Below is a small trained network, with its code and all its weights. Each question gives an input and a class and asks what happens when units are switched off, that is, made to give their printed mean instead of their output.

import numpy as np


def w(rows, s, z=0):
    codes = np.array(rows[::2]) - 128.0
    scale = np.full(codes.shape[1], s)
    scale[-1] = z or s
    return codes * scale


def f(y):
    return np.maximum(y, 0)


def log_softmax(a):
    a = a - a.max(-1, keepdims=True)
    return a - np.log(np.exp(a).sum(-1, keepdims=True))


def net(x, mask):
    res = np.array(x, float).reshape(1, 5) / 4 @ E
    y = f(res @ A[0][:, :-1].T + A[0][:, -1])
    res = res + np.where(mask, y, B[0][:, -1]) @ B[0][:, :-1]
    return log_softmax(res[-1] @ U[:, :-1].T + U[:, -1])


A, B = {}, {}
E = w([
[5,173,110,44],'x0',
[72,149,116,170],'x1',
[253,192,245,143],'x2',
[75,189,131,254],'x3',
[80,44,203,147],'x4',
],0.0076)
A[0] = w([
[102,149,58,106,109],'N1',
[131,66,198,173,64],'N2',
[88,9,139,119,4],'N3',
[61,114,108,163,161],'N4',
[94,107,45,123,146],'N5',
[75,51,164,85,110],'N6',
],0.011,0.0025)
B[0] = w([
[17,43,51,237,225],'N1',
[35,30,51,140,225],'N2',
[133,192,227,48,234],'N3',
[130,121,97,253,247],'N4',
[85,89,175,167,253],'N5',
[187,151,255,44,245],'N6',
],0.0077,0.0057)
U = w([
[201,218,132,1,253],'0',
[43,86,32,146,3],'1',
],0.0091,0.0026)

Each question gives the input, the list of numbers given to net, and the class t.
The units are the neurons (one row each of A and B). Each row of codes is followed by its name. A weight is (code - 128) times the scale printed after its matrix; where a second scale follows, it is the last column's (A, B and U).
mask holds one flag per neuron, in row order. A switched-off neuron (its flag False) gives its mean, the last column of its row in B, instead of its output. The means were averaged over made-up inputs and are rounded, as every weight is.
A unit's drop is (log p(t) with every unit on - log p(t) with that unit switched off) / (log p(t) with every unit on - log p(t) with every unit switched off).
The circuit of an input: a set's keep is (log p(t) with only the set's units on - log p(t) with every unit switched off) / (log p(t) with every unit on - log p(t) with every unit switched off). Starting from all 6 units, units are removed one at a time, each time the one whose removal leaves the highest keep (on an exact tie, the one counted first), for as long as the keep stays at least 0.8.
units of the circuit, in order: the units of the circuit, biggest drop first
top k neurons: the k neurons with the biggest drops, biggest first
drop of u: that unit's drop, to one decimal
input [7,0,2,-1,2], class 0: top 2 neurons : N2, N6
input [6,-2,2,-1,-6], class 1: units of the circuit, in order : N1
input [-4,-3,-4,-6,-2], class 0: units of the circuit, in order : N2, N4
input [-2,-6,-6,0,1], class 0: units of the circuit, in order : N3, N2
input [-5,4,-8,-2,7], class 0: top 3 neurons : N3, N6, N1
input [8,-2,-3,-1,6], class 0: top 2 neurons : N6, N3
input [-5,-2,-7,-8,-3], class 0: top 2 neurons : N3, N2
input [2,6,-5,-7,2], class 0: top 3 neurons : N6, N3, N2
input [6,-1,-8,-5,8], class 0: drop of N3 : 0.5
input [3,0,-1,-7,3], class 0: drop of N3 : 0.0
input [1,-7,-8,-7,2], class 0: drop of N3 : 0.2
